Below is a small trained network, with its code and all its weights. Each question gives an input and a class and asks what happens when units are switched off, that is, made to give their printed mean instead of their output.

import numpy as np


def w(rows, s, z=0):
    codes = np.array(rows[::2]) - 128.0
    scale = np.full(codes.shape[1], s)
    scale[-1] = z or s
    return codes * scale


def f(y):
    return y / 2 * (1 + np.tanh(0.7978845608 * (y + 0.044715 * y**3)))


def log_softmax(a):
    a = a - a.max(-1, keepdims=True)
    return a - np.log(np.exp(a).sum(-1, keepdims=True))


def net(x, mask):
    res = np.array(x, float).reshape(1, 7) / 4 @ E
    y = f(res @ A[0][:, :-1].T + A[0][:, -1])
    res = res + np.where(mask, y, B[0][:, -1]) @ B[0][:, :-1]
    return log_softmax(res[-1] @ U[:, :-1].T + U[:, -1])


A, B = {}, {}
E = w([
[68,192,170,157],'x0',
[235,105,182,94],'x1',
[204,123,104,145],'x2',
[137,56,226,253],'x3',
[35,55,147,88],'x4',
[71,107,160,18],'x5',
[182,192,120,120],'x6',
],0.0066)
A[0] = w([
[133,105,190,174,5],'N1',
[167,165,129,109,217],'N2',
[124,146,173,91,98],'N3',
[134,168,162,160,143],'N4',
[130,74,116,174,118],'N5',
[144,116,82,110,80],'N6',
[106,197,181,95,161],'N7',
[179,59,93,115,93],'N8',
[104,163,198,98,80],'N9',
[141,93,178,176,16],'N10',
[163,141,153,125,69],'N11',
[124,155,65,174,235],'N12',
[167,154,155,121,126],'N13',
[124,136,93,151,208],'N14',
[252,134,140,103,166],'N15',
],0.019,0.003)
B[0] = w([
[88,131,249,154,179],'N1',
[89,117,85,146,188],'N2',
[135,111,97,97,156],'N3',
[123,120,127,164,166],'N4',
[202,171,179,118,168],'N5',
[191,130,180,127,157],'N6',
[140,99,36,143,190],'N7',
[113,101,148,4,183],'N8',
[176,153,50,76,171],'N9',
[137,125,229,136,180],'N10',
[92,116,161,139,147],'N11',
[122,136,156,232,197],'N12',
[157,131,158,161,162],'N13',
[94,152,133,164,159],'N14',
[106,165,78,232,253],'N15',
],0.018,0.011)
U = w([
[65,152,52,25,48],'0',
[70,138,254,37,72],'1',
[39,220,87,172,251],'2',
],0.0081,0.0032)

Each question gives the input, the list of numbers given to net, and the class t.
The units are the neurons (one row each of A and B). Each row of codes is followed by its name. A weight is (code - 128) times the scale printed after its matrix; where a second scale follows, it is the last column's (A, B and U).
mask holds one flag per neuron, in row order. A switched-off neuron (its flag False) gives its mean, the last column of its row in B, instead of its output. The means were averaged over made-up inputs and are rounded, as every weight is.
A unit's drop is (log p(t) with every unit on - log p(t) with that unit switched off) / (log p(t) with every unit on - log p(t) with every unit switched off).
The circuit of an input: a set's keep is (log p(t) with only the set's units on - log p(t) with every unit switched off) / (log p(t) with every unit on - log p(t) with every unit switched off). Starting from the 12 units with the biggest drops (on a tie, the unit counted first), units are removed one at a time, each time the one whose removal leaves the highest keep (on an exact tie, the one counted first), for as long as the keep stays at least 0.8.
circuit, biggest first: the units of the circuit, biggest drop first
top k neurons: the k neurons with the biggest drops, biggest first
drop when u is switched off: that unit's drop, to one decimal
input [-2,-7,7,-4,5,4,-4], class 0: circuit, biggest first -> [N15]
input [6,0,-3,1,-2,1,-3], class 0: circuit, biggest first -> [N15 N12 N9]
input [2,-1,-7,4,5,2,3], class 0: circuit, biggest first -> [N9 N15 N12]
input [5,-2,-1,6,-1,8,-3], class 1: top 2 neurons -> [N15 N1]
input [-2,4,-4,-7,3,1,-7], class 0: top 2 neurons -> [N1 N10]
input [-3,1,5,4,-7,0,-7], class 1: top 2 neurons -> [N8 N10]
input [4,-3,-8,5,-8,2,-6], class 1: top 2 neurons -> [N15 N1]
input [-1,-5,4,-6,2,3,3], class 0: top 2 neurons -> [N15 N1]
input [2,0,4,-1,6,5,-4], class 0: drop when N15 is switched off -> 0.1
input [-4,2,4,-7,4,7,-8], class 1: drop when N2 is switched off -> 0.2
input [4,2,6,4,7,1,7], class 1: drop when N15 is switched off -> 0.3
